Each row has a name. Each question is about the rows just above it.

Columns, left to right: G L M J
[130 149 149 118]  V
[108 166 168 137]  K
[131 137 181 104]  W
[134 133 169 170]  E
[112 122 184 150]  H
[112 160 156 166]  X
[130 149 156 176]  F
[118 137 104 170] is in which column, read top down? -> J
[181 169 184 156] is in which column, read top down? -> M
Right after [131] comes -> [137]
How many times does V hold [130]? -> 1

Columns, left to right: Zosu fati niv vema lepa mosez dez
[129 134 129 121 121 122 150] : D
[134 122 118 127 126 136 128] : N
[128 133 127 122 120 132 135] : S
[128 133 127 122 120 123 147] : P
[128 134 131 118 119 122 157] : U
[129 131 125 128 123 124 134] : C
[135 125 114 149 129 132  84] : Z
[134 122 122 127 125 136 130] : R
[134 121 119 127 127 136 127] : Y
Where do [134 121 119 127 127 136 127] appear? -> Y
Where do [135 125 114 149 129 132  84] appear? -> Z

Columns, left to right: vaze notev Biki Pezot mimor zup
[107 134 136 174 132 115]  zubo
[136 126 144 123 144 117]  Kif
[119 130 133 148 131 121]  todu
[132 132 121 114 116 131]  ger
[132 132 121 114 125 134]  tif
[117 126 113 141 111 138]  Figu
[130 144 109 106 117 142]  dila
[130 167 137 116 151 117]  kelub
[113 129 107 144 105 136]  Zuse
[113 129 107 144 105 141]  Finu
[138 142 117 136 141] is in which column, read top down? -> zup
Which column holds [174 123] top down? -> Pezot
Which column holds this, read top down? [136 144] -> Biki
Which column holds [121 121 113] top down? -> Biki
Which column holds [116 144] top down? -> Pezot
[132 117] is in which column, read top down? -> vaze
Whose row is [117 126 113 141 111 138]? -> Figu

Columns, left to right: Neli buri Tokab tatud revor tud Zutem vurun zasot Zul
[110 147 147 131 155 110 179 110 157 167] = B
[106 103 127  91 127 134  99 111 114 144] = T
[180 147 119 131 152 131 149 109 124 135] = Q
[110 134] is in which column, read top down? -> tud
Times [127] occurs in T: -> 2
Count of [110] in B: -> 3
Which column holds [155 127] top down? -> revor
Times [109] occurs in B: -> 0
How many times does Q hold [180]? -> 1

Columns, left to right: gubig nuko noge Tef vorag kilom Busap nagus
[123 118 118  89 123 150 123 118]  badi
[106 107 164 105 146 152 150 102]  ref
[120 148  96 116 117 124 151 154]  dabib
[161 122 150  89 100  91 113 171]  lofir
[164  96] is in which column, read top down? -> noge
The entry that follows [146]: -> [152]
Which column holds [118 102 154] top down? -> nagus
Which column holds this, read top down? [118 107] -> nuko
The entry that follows [151]: -> [154]
How many times does badi hold [118]? -> 3

Columns, left to right: zesi sof garur kosu ruka bekur
[129 132 131 125 128 120] -> muref
[132 126 129 129 119 129] -> Fofe
[129 125 127 130 124 134] -> salun
[104 102 110 150 147 182] -> mon
[122 130 132 130 123 113] -> kasad
[116 122 123 135 141 141] -> lur
[142 139 132 118 112 103] -> Gazep
[136 139 135 119 123 106] -> lok
[136 134 131 136 131 136] -> Zere
[122 130 132 130 132 119] -> Bop
[122 130 130 130 135 121] -> maki
[124 133 133 128 132 114] -> konef
[129 130 150 130 135 118 119] is in which column, read top down? -> kosu
Count of [131] in Zere: -> 2
Which column holds [132 126 125 102 130 122] top down? -> sof
Which column holds [119 124 147 123 141 112 123 131 132 135] top down? -> ruka
[182 113] is in which column, read top down? -> bekur

Columns, left to right: zap mulov Kilob Bag tikef seniz
[118 118 126 126 118 143] = vavo
[140 140 133 120 139 120] = fopus
[149 135 130 146 132 128] = fakif
[149 135 127 146 132 128] = komop
[127 125 123 125 139 118] = Dup
How many times does vavo hold [126]? -> 2
Which column holds this, read top down? [118 139] -> tikef
Which column holds this, read top down? [146 146] -> Bag
Which column holds this, read top down? [120 128] -> seniz
How many times does fopus hold [141]? -> 0

Columns, left to right: vod ratak vibir mem Meki saf
[112 134 127 145 161 116] = doti
[126  90 154 145 127 119] = Sog
[181 144 148 114 125 144] = bebut
[139 130 133 137 122 147] = zag
[146 144 152 145 153  78] = Lemu
Which column holds this, read top down? [161 127 125 122] -> Meki
Which column holds [144 147] top down? -> saf
The entry that follows [152]: -> [145]
What comes right after [146] in the named rows? -> [144]

Columns, left to right: gereb lifo Bezap Nezo
[146 118  89 141] -> dap
[133 143 132 113] -> fuvi
[135 130 134 114] -> firi
[135 130 134 140] -> Pak
[136 132 131 147] -> por
Which column holds [134 134 131] top down? -> Bezap
Which column holds this, read top down? [113 114 140] -> Nezo
How many times does firi hold [136]? -> 0
Count of [134] in Pak: -> 1
Which column holds this, read top down? [118 143] -> lifo
Right after [136] comes -> [132]
What comes right after [146] in the named rows? -> [118]

Columns, left to right: vokan zotaf zus nusu gar mipi bevu Dapiv vivev
[124 120 145 123 121 123 130 130 122] -> lom
[130 117 123 123 123 123 130 117 130] -> vid
[132 117 145 123 121 124 130 122 141] -> mizes
Count of [123] in vid: -> 4
Whose row is [130 117 123 123 123 123 130 117 130]? -> vid
Times [121] occurs in mizes: -> 1
Count of [123] in lom: -> 2
Times [123] occurs in mizes: -> 1

Columns, left to right: zogu lodok nesik Tebo pimib Nuso
[102 127 153 154 108 102] : fanev
[123 143 132 122  96 137] : zuz
[150 127 127 109 110 125] : Tati
[129 109 144 109 123 109] : Lep
[116 126  94 113  94  94] : liva
How many times does Lep hold [109]? -> 3
[143 127 109 126] is in which column, read top down? -> lodok
How many times does liva hold [94]? -> 3
The entry that follows [126]: -> [94]
[127 143] is in which column, read top down? -> lodok
How many times does fanev hold [102]? -> 2
[154 122 109] is in which column, read top down? -> Tebo

Columns, left to right: kezin lufod zis luko ritor nuf gativ
[150 150 150 155 150 135 150] : dibi
[159 150 186 143 161 159 154] : Lag
[159 151 162 134 145 138 176] : Disat
[143 169 148 158 134 155 151] : mozib
[166 152 136 145 179 155 150] : gabi
[147 156 165 156 152 166 146] : Finis
[149 162 145 140 162 180 166] : losep
[140 154 174 142 158 147 160] : bine
[155 163 157 142 139 138 151] : Suked
Right after [139] comes -> [138]
Where do [147 156 165 156 152 166 146] appear? -> Finis
Times [150] occurs in dibi: -> 5
Which column holds [165 145 174] top down? -> zis
Which row holds [149 162 145 140 162 180 166]? -> losep
Right after [148] comes -> [158]
Count of [159] in Lag: -> 2

Columns, left to right: pamul piv Zevil zifor natez roru sep Loraz
[152 154 153 147 163 124 113 113] -> Falu
[149 136 142 140 151 152  88 162] -> Bomo
[125  96 126  94 145  95 129 116] -> femo
[109 103 102 124 150 109 117 109] -> Goz
[151 139 128 135 107 105 139 129] -> zukel
How many times does femo hold [129]? -> 1
Count of [162] in Falu: -> 0
Times [109] occurs in Goz: -> 3
Count of [128] in zukel: -> 1
The entry that follows [149]: -> [136]
[154 136  96] is in which column, read top down? -> piv

Columns, left to right: zizet Fode bakel danun
[146 169 164  94] : pizod
[157 153 165 144] : zum
[129 169 158 125] : patu
[164 163 149 122] : vin
[129 169 157  86] : Kes
Which column holds this, read top down? [ 94 144] -> danun
Which column holds [169 153 169] top down? -> Fode
Which column holds this, read top down? [164 165] -> bakel

